Here is a tiny trained network, its code and every weight. The questions are about switching its units off for an input and a class, where a switched-off unit gives its printed mean instead of its output.

import numpy as np


def w(rows, s, z=0):
    codes = np.array(rows[::2]) - 128.0
    scale = np.full(codes.shape[1], s)
    scale[-1] = z or s
    return codes * scale


def f(y):
    return y / 2 * (1 + np.tanh(0.7978845608 * (y + 0.044715 * y**3)))


def log_softmax(a):
    a = a - a.max(-1, keepdims=True)
    return a - np.log(np.exp(a).sum(-1, keepdims=True))


def net(x, mask):
    res = np.array(x, float).reshape(1, 3) / 4 @ E
    y = f(res @ A[0][:, :-1].T + A[0][:, -1])
    res = res + np.where(mask, y, B[0][:, -1]) @ B[0][:, :-1]
    return log_softmax(res[-1] @ U[:, :-1].T + U[:, -1])


A, B = {}, {}
E = w([
[210,128,78,23,1,121,118,151,99,98,56,150],'x0',
[109,129,134,25,209,208,220,130,78,132,18,19],'x1',
[163,127,109,160,131,230,191,108,31,227,147,203],'x2',
],0.0095)
A[0] = w([
[90,119,117,49,193,175,167,108,95,129,78,53,72],'N0',
[124,91,118,123,133,102,91,113,156,122,111,112,249],'N1',
[127,120,140,85,156,53,92,131,189,84,101,83,90],'N2',
[178,133,91,136,122,186,178,85,62,203,151,222,95],'N3',
[93,124,181,162,197,106,116,87,153,160,137,163,130],'N4',
[149,115,103,206,60,86,58,112,169,143,194,216,84],'N5',
[88,157,164,110,103,90,109,146,186,2,130,111,96],'N6',
[209,139,47,53,49,125,96,167,118,101,84,147,92],'N7',
[63,143,168,197,216,138,127,118,163,147,151,90,82],'N8',
],0.0085,0.015)
B[0] = w([
[196,148,115,64,57,145,96,223,181,127,137,73,197],'N0',
[107,191,201,119,140,156,94,83,52,84,86,140,248],'N1',
[93,50,39,222,85,161,166,147,181,179,46,115,180],'N2',
[53,96,120,246,111,148,149,133,133,93,50,104,198],'N3',
[124,125,147,81,124,78,174,76,120,152,120,135,191],'N4',
[195,162,120,49,95,192,90,191,192,169,152,24,237],'N5',
[99,78,123,212,119,168,175,168,104,148,69,131,193],'N6',
[149,53,164,92,182,57,166,62,125,202,232,227,197],'N7',
[197,37,142,91,154,64,181,73,120,195,196,181,196],'N8',
],0.011,0.015)
U = w([
[186,144,138,73,96,153,133,174,159,142,127,59,109],'0',
[161,65,143,108,132,73,170,61,129,162,155,192,104],'1',
[79,85,130,231,102,146,163,135,137,134,86,119,86],'2',
[95,246,154,118,129,139,107,66,62,75,113,156,253],'3',
[120,134,75,137,144,91,121,138,158,98,132,141,96],'4',
],0.014)

Each question gives the input, the list of numbers given to net, and the class t.
The units are the neurons (one row each of A and B). Each row of codes is followed by its name. A weight is (code - 128) times the scale printed after its matrix; where a second scale follows, it is the last column's (A, B and U).
mask holds one flag per neuron, in row order. A switched-off neuron (its flag False) gives its mean, the last column of its row in B, instead of its output. The means were averaged over made-up inputs and are rounded, as every weight is.
A unit's drop is (log p(t) with every unit on - log p(t) with that unit switched off) / (log p(t) with every unit on - log p(t) with every unit switched off).
The circuit of an input: a set's keep is (log p(t) with only the set's units on - log p(t) with every unit switched off) / (log p(t) with every unit on - log p(t) with every unit switched off). Starting from all 9 units, units are removed one at a time, each time the one whose removal leaves the highest keep (on an exact tie, the one counted first), for as long as the keep stays at least 0.8.
units of the circuit, in order: the units of the circuit, biggest drop first
k most important neurons: the k neurons with the biggest drops, biggest first
drop when u is switched off: that unit's drop, to one decimal
input [-8,6,3], class 1: units of the circuit, in order	(N8)
input [7,4,8], class 2: 3 most important neurons	(N3, N8, N4)
input [-4,-5,-7], class 2: 3 most important neurons	(N6, N2, N0)
input [2,-2,-3], class 3: 2 most important neurons	(N3, N8)
input [3,-3,0], class 3: 2 most important neurons	(N8, N0)
input [0,-3,3], class 3: units of the circuit, in order	(N2, N8)
input [-7,-7,2], class 0: 2 most important neurons	(N5, N7)
input [-6,5,-2], class 1: 3 most important neurons	(N8, N5, N4)
input [3,2,3], class 3: 4 most important neurons	(N8, N2, N5, N6)
input [-2,-2,-5], class 2: 2 most important neurons	(N2, N6)
input [-7,3,7], class 1: 3 most important neurons	(N8, N4, N6)
input [-5,4,-1], class 1: 2 most important neurons	(N5, N8)
input [-2,-3,0], class 3: 2 most important neurons	(N0, N2)
input [7,-1,5], class 1: units of the circuit, in order	(N7)
input [4,-8,1], class 0: drop when N5 is switched off	3.0
input [-4,-2,-6], class 2: drop when N1 is switched off	0.0
input [-4,-7,5], class 0: drop when N5 is switched off	1.6
